Below are the code and all the weights of a small trained network. Each question names an input and a class and asks about switching units off, where a switched-off unit gives its printed mean instead of its output.

import numpy as np


def w(rows, s, z=0):
    codes = np.array(rows[::2]) - 128.0
    scale = np.full(codes.shape[1], s)
    scale[-1] = z or s
    return codes * scale


def norm(h):
    return h / np.sqrt((h * h).mean(-1, keepdims=True) + 1e-5)


def f(y):
    return y / 2 * (1 + np.tanh(0.7978845608 * (y + 0.044715 * y**3)))


def log_softmax(a):
    a = a - a.max(-1, keepdims=True)
    return a - np.log(np.exp(a).sum(-1, keepdims=True))


def net(x, mask):
    res = np.array(x, float).reshape(1, 8) / 4 @ E
    u = 0
    for l in range(3):
        y = f(norm(res) @ A[l][:, :-1].T + A[l][:, -1])
        res = res + np.where(mask[u : u + 5], y, B[l][:, -1]) @ B[l][:, :-1]
        u += 5
    return log_softmax(norm(res)[-1] @ U[:, :-1].T + U[:, -1])


A, B = {}, {}
E = w([
[245,140,113,216,84,161,77,146,114,143,175],'x0',
[125,142,91,123,202,196,183,127,90,124,173],'x1',
[134,117,125,119,128,131,126,133,124,129,125],'x2',
[216,62,210,151,245,144,149,60,167,152,47],'x3',
[82,94,98,157,181,90,36,105,115,198,177],'x4',
[125,127,134,130,126,127,129,126,124,127,129],'x5',
[91,17,187,139,123,193,94,103,242,28,253],'x6',
[198,187,110,61,136,57,169,68,182,162,229],'x7',
],0.0044)
A[0] = w([
[122,140,55,138,224,215,197,157,110,156,194,19],'L0N1',
[52,71,75,46,161,115,158,97,150,106,73,3],'L0N2',
[55,64,62,171,212,55,5,93,100,221,183,54],'L0N3',
[140,95,142,132,35,3,46,150,242,140,50,40],'L0N4',
[209,49,169,106,187,130,137,40,130,137,84,175],'L0N5',
],0.0045,0.0031)
B[0] = w([
[110,97,140,154,110,105,170,62,59,92,127,146],'L0N1',
[107,108,145,119,92,93,72,82,136,108,82,134],'L0N2',
[184,176,157,108,103,91,142,166,133,37,106,222],'L0N3',
[113,92,140,183,135,157,249,61,47,118,179,174],'L0N4',
[104,152,121,85,98,145,115,174,94,155,168,252],'L0N5',
],0.011,0.0032)
A[1] = w([
[213,122,253,117,235,143,139,87,118,128,105,2],'L1N1',
[195,93,220,132,229,129,130,116,168,184,69,109],'L1N2',
[92,98,161,127,126,170,115,98,105,225,131,103],'L1N3',
[124,149,101,126,203,164,167,84,43,30,143,88],'L1N4',
[190,139,43,99,94,140,140,168,80,196,62,143],'L1N5',
],0.0051,0.0048)
B[1] = w([
[67,161,157,129,70,226,129,185,1,122,79,127],'L1N1',
[80,238,114,104,43,128,92,182,65,95,199,153],'L1N2',
[66,59,24,141,154,144,73,120,53,206,152,129],'L1N3',
[182,51,201,158,38,52,112,117,69,149,111,165],'L1N4',
[104,74,112,120,95,125,123,90,198,90,148,255],'L1N5',
],0.0082,0.0035)
A[2] = w([
[159,207,33,142,119,68,162,125,80,214,3,6],'L2N1',
[64,85,142,248,165,149,117,246,112,106,36,112],'L2N2',
[44,126,87,111,51,100,130,118,123,114,221,179],'L2N3',
[32,125,130,68,172,116,160,71,107,114,105,145],'L2N4',
[226,142,67,227,120,218,106,121,96,141,171,109],'L2N5',
],0.0057,0.002)
B[2] = w([
[107,17,194,127,187,255,95,110,166,57,196,206],'L2N1',
[196,180,96,88,198,76,213,116,157,194,203,204],'L2N2',
[149,103,134,121,206,198,111,166,55,197,49,253],'L2N3',
[204,166,82,245,36,56,53,114,168,163,142,183],'L2N4',
[49,133,138,119,107,34,97,81,165,152,32,211],'L2N5',
],0.0084,0.0047)
U = w([
[79,30,136,119,190,215,79,108,199,79,179,101],'0',
[71,192,97,80,85,184,78,204,32,160,136,99],'1',
[127,64,163,186,119,98,180,76,45,130,146,78],'2',
[170,194,159,108,119,120,160,173,151,10,89,162],'3',
[162,83,125,101,141,97,115,158,143,150,109,254],'4',
[150,163,82,100,197,87,181,104,173,186,194,92],'5',
[79,138,116,144,92,64,41,92,187,148,80,57],'6',
],0.012,0.0089)

Each question gives the input, the list of numbers given to net, and the class t.
The units are the neurons (one row each of A and B). Each row of codes is followed by its name. A weight is (code - 128) times the scale printed after its matrix; where a second scale follows, it is the last column's (A, B and U).
mask holds one flag per neuron, layer by layer. A switched-off neuron (its flag False) gives its mean, the last column of its row in B, instead of its output. The means were averaged over made-up inputs and are rounded, as every weight is.
A unit's drop is (log p(t) with every unit on - log p(t) with that unit switched off) / (log p(t) with every unit on - log p(t) with every unit switched off).
The circuit of an input: a set's keep is (log p(t) with only the set's units on - log p(t) with every unit switched off) / (log p(t) with every unit on - log p(t) with every unit switched off). Starting from the 12 units with the biggest drops (on a tie, the unit counted first), units are removed one at a time, each time the one whose removal leaves the highest keep (on an exact tie, the one counted first), for as long as the keep stays at least 0.8.
units of the circuit, in order: the units of the circuit, biggest drop first
most important unit: the unit with the biggest drop
top k neurons: the k neurons with the biggest drops, biggest first
top k neurons in layer l: the k neurons of layer l with the biggest drops, biggest first
input [5,1,-5,7,3,-7,6,-4], class 1: units of the circuit, in order	L1N2, L1N1
input [-6,1,2,0,5,-7,5,-4], class 6: most important unit	L0N2
input [6,7,3,3,-4,7,-8,8], class 0: top 2 neurons in layer 2	L2N1, L2N2
input [7,-4,-2,-1,3,-6,0,-1], class 6: top 2 neurons	L2N5, L0N1
input [2,-6,6,-4,-6,1,-4,7], class 5: units of the circuit, in order	L0N3, L1N4
input [1,7,7,4,-3,-1,6,4], class 2: top 4 neurons	L0N1, L1N4, L2N1, L1N5
input [7,6,0,3,5,7,4,-8], class 5: top 2 neurons	L2N2, L0N4
input [7,6,8,-7,0,-7,-8,-3], class 0: units of the circuit, in order	L2N1, L0N5
input [3,6,8,-3,-7,-8,0,-7], class 4: top 3 neurons in layer 1	L1N4, L1N2, L1N1
input [7,7,-2,7,-6,1,-6,-8], class 5: top 4 neurons in layer 0	L0N3, L0N4, L0N5, L0N2
input [5,1,5,8,-7,-6,4,-7], class 1: top 2 neurons	L1N2, L0N3
input [3,-6,3,-7,6,-6,-7,4], class 0: top 3 neurons	L2N1, L0N5, L1N2
input [1,-8,3,4,-8,-3,4,-8], class 2: top 2 neurons	L0N4, L0N3
input [2,8,-3,-4,-1,2,-3,-8], class 2: units of the circuit, in order	L0N1, L1N4
input [-7,1,6,8,5,-2,-1,-5], class 1: units of the circuit, in order	L1N2
input [6,8,7,-5,-5,-6,-7,-2], class 2: units of the circuit, in order	L0N1, L1N4, L0N5
input [4,5,1,-5,-3,-3,-5,-8], class 5: top 2 neurons	L2N2, L0N5
input [-5,5,-8,-3,5,1,-5,3], class 4: top 3 neurons in layer 1	L1N4, L1N1, L1N3
input [-3,-5,-4,-7,-4,6,6,-4], class 1: top 4 neurons	L2N3, L2N1, L1N5, L0N3
input [7,5,6,8,-8,0,5,3], class 1: most important unit	L1N1
input [-8,4,-5,1,-2,0,-1,-2], class 6: top 2 neurons	L2N4, L0N2
